Below is a small trained network, with its code and all its weights. Each question gives an input and a target symbol and asks what happens when units are switched off, that is, made to give their printed mean instead of their output.

import numpy as np


def w(rows, s, z=0):
    codes = np.array(rows[::2]) - 128.0
    scale = np.full(codes.shape[1], s)
    scale[-1] = z or s
    return codes * scale


def f(y):
    return y / 2 * (1 + np.tanh(0.7978845608 * (y + 0.044715 * y**3)))


def softmax(a):
    e = np.exp(a - a.max(-1, keepdims=True))
    return e / e.sum(-1, keepdims=True)


def log_softmax(a):
    a = a - a.max(-1, keepdims=True)
    return a - np.log(np.exp(a).sum(-1, keepdims=True))


def net(x, mask):
    ids = ['ΔΘΛΞΠβεζω'.index(c) for c in x.split()]
    T = len(ids)
    res = E[ids] + P[:T]
    r = res
    for j in range(3):
        rows = slice(4 * j, 4 * j + 4)
        q, k, v = (r @ M[0][rows].T for M in (Q, K, V))
        z = softmax(np.where(np.tri(T) > 0, q @ k.T / 4**0.5, -1e9)) @ v
        o = O[0][rows]
        res = res + np.where(mask[j], z, o[:, -1]) @ o[:, :-1]
    y = f(res @ A[0][:, :-1].T + A[0][:, -1])
    res = res + np.where(mask[3:7], y, B[0][:, -1]) @ B[0][:, :-1]
    return log_softmax(res[-1] @ U[:, :-1].T + U[:, -1])


Q, K, V, O, A, B = {}, {}, {}, {}, {}, {}
E = w([
[164,19,140],'Δ',
[174,58,172],'Θ',
[178,241,192],'Λ',
[29,36,143],'Ξ',
[127,250,61],'Π',
[46,132,211],'β',
[165,70,186],'ε',
[167,71,193],'ζ',
[38,175,36],'ω',
],0.012)
P = w([
[41,134,252],'0',
[139,152,155],'1',
[145,143,138],'2',
[149,134,122],'3',
[151,129,108],'4',
[154,125,102],'5',
[157,118,95],'6',
[157,115,90],'7',
[160,109,80],'8',
[160,102,76],'9',
[143,126,94],'10',
],0.014)
Q[0] = w([
[159,138,64],'h1',
[7,158,136],'h1',
[64,35,181],'h1',
[31,123,150],'h1',
[74,90,140],'h2',
[187,125,196],'h2',
[118,110,59],'h2',
[193,121,172],'h2',
[196,96,127],'h3',
[167,181,34],'h3',
[215,197,89],'h3',
[93,173,61],'h3',
],0.014)
K[0] = w([
[183,151,115],'h1',
[45,158,149],'h1',
[75,95,151],'h1',
[58,141,170],'h1',
[84,62,154],'h2',
[153,139,159],'h2',
[145,106,70],'h2',
[164,141,158],'h2',
[196,185,133],'h3',
[219,85,5],'h3',
[154,125,89],'h3',
[118,95,54],'h3',
],0.019)
V[0] = w([
[155,180,60],'h1',
[49,48,110],'h1',
[118,201,129],'h1',
[240,50,98],'h1',
[135,133,49],'h2',
[179,61,86],'h2',
[129,2,51],'h2',
[70,232,131],'h2',
[22,89,51],'h3',
[136,222,176],'h3',
[151,158,215],'h3',
[90,168,104],'h3',
],0.0078)
O[0] = w([
[70,198,145,92],'h1',
[172,87,104,85],'h1',
[66,139,90,128],'h1',
[211,174,235,144],'h1',
[115,121,119,69],'h2',
[89,213,207,67],'h2',
[153,211,130,1],'h2',
[86,43,74,176],'h2',
[109,66,69,26],'h3',
[85,190,167,242],'h3',
[105,143,255,237],'h3',
[103,155,88,132],'h3',
],0.0066)
A[0] = w([
[61,186,10,215],'n1',
[141,49,24,74],'n2',
[211,193,119,145],'n3',
[136,51,236,253],'n4',
],0.011,0.0049)
B[0] = w([
[159,63,255,172],'n1',
[85,141,5,146],'n2',
[8,156,174,149],'n3',
[172,182,65,253],'n4',
],0.0075,0.02)
U = w([
[201,84,144,177],'Δ',
[143,134,163,134],'Θ',
[31,184,168,254],'Λ',
[103,125,114,39],'Ξ',
[87,60,247,17],'Π',
[78,125,135,62],'β',
[98,112,155,70],'ε',
[102,111,155,59],'ζ',
[112,49,165,101],'ω',
],0.011,0.0046)

Each question gives the input, a string of symbols that net reads in full, and the target symbol t.
The units are the heads (4 rows each of Q, K, V and O) and the neurons (one row each of A and B). Each row of codes is followed by its name. A weight is (code - 128) times the scale printed after its matrix; where a second scale follows, it is the last column's (O, A, B and U).
mask holds one flag per unit, heads first, then neurons. A switched-off unit (its flag False) gives its mean, the last column of its rows in O or B, instead of its output. The means were averaged over made-up inputs and are rounded, as every weight is.
A unit's drop is (log p(t) with every unit on - log p(t) with that unit switched off) / (log p(t) with every unit on - log p(t) with every unit switched off).
The circuit of an input: a set's keep is (log p(t) with only the set's units on - log p(t) with every unit switched off) / (log p(t) with every unit on - log p(t) with every unit switched off). Starting from all 7 units, units are removed one at a time, each time the one whose removal leaves the highest keep (on an exact tie, the one counted first), for as long as the keep stays at least 0.8.
units of the circuit, in order: the units of the circuit, biggest drop first
unit that matters most: the unit with the biggest drop
k most important neurons: the k neurons with the biggest drops, biggest first
heads that matter: for each layer, one digit per head in row order, 1 if its drop is at least 0.15 and else 0, layers parted by /
drop when u is switched off: that unit's drop, to one decimal
input ω Λ ε Δ Ξ, target ω: 3 most important neurons : [n1 n4 n2]
input Λ Δ Δ Θ Δ, target Λ: heads that matter : 011
input ζ ω Δ ε Θ Δ Δ Θ ζ ζ, target Λ: heads that matter : 010
input Π Δ Δ Δ ζ Λ β Π β, target Π: heads that matter : 111
input Π Δ β Θ Θ Π Δ Λ ω, target ω: heads that matter : 001
input ζ ε Λ Δ Θ Λ ζ Θ ε Θ, target Λ: most important neuron : [n3]
input ω Ξ Δ ζ ε Ξ β Λ Λ, target Λ: 2 most important neurons : [n3 n1]
input Ξ Ξ ω β, target Ξ: 2 most important neurons : [n2 n1]
input Ξ ε ε Λ ω Θ ω Λ Δ Λ Ξ, target Ξ: units of the circuit, in order : [n2 h1]
input ω Π ε β ω Δ Δ β, target ω: units of the circuit, in order : [n1 h1 h3]
input Λ β Θ Ξ, target Λ: units of the circuit, in order : [h3 h2]
input Π Λ Π Ξ ε Λ β, target Π: heads that matter : 101
input Λ ζ Ξ Λ Π, target Π: heads that matter : 100
input Π ε Δ Ξ Ξ, target Π: heads that matter : 111
input β Π ω Λ ω Π β Λ, target Π: 3 most important neurons : [n4 n1 n2]
input Δ Δ ω Δ Λ Δ Λ Λ Ξ, target Δ: units of the circuit, in order : [h1 n3]
input Λ β Θ Δ ω Δ, target Θ: unit that matters most : n4
input Ξ ζ Θ Δ Π Π Π β, target Ξ: units of the circuit, in order : [n2 h1 h3]
input Δ ζ Δ β β, target Δ: units of the circuit, in order : [h1 n3]
input Λ ζ Π ζ ε Λ Λ Ξ Λ Λ, target Λ: units of the circuit, in order : [h1]
input Λ Π Δ ω, target ω: 3 most important neurons : [n1 n2 n4]
input Λ Λ ε Π Λ ζ Δ ω Ξ, target Λ: drop when h3 is switched off : 0.8
input ω Θ Λ Λ Λ ζ β, target ω: drop when h1 is switched off : 0.6
input Π β Λ Θ Λ Λ Ξ, target Π: drop when h3 is switched off : 0.2
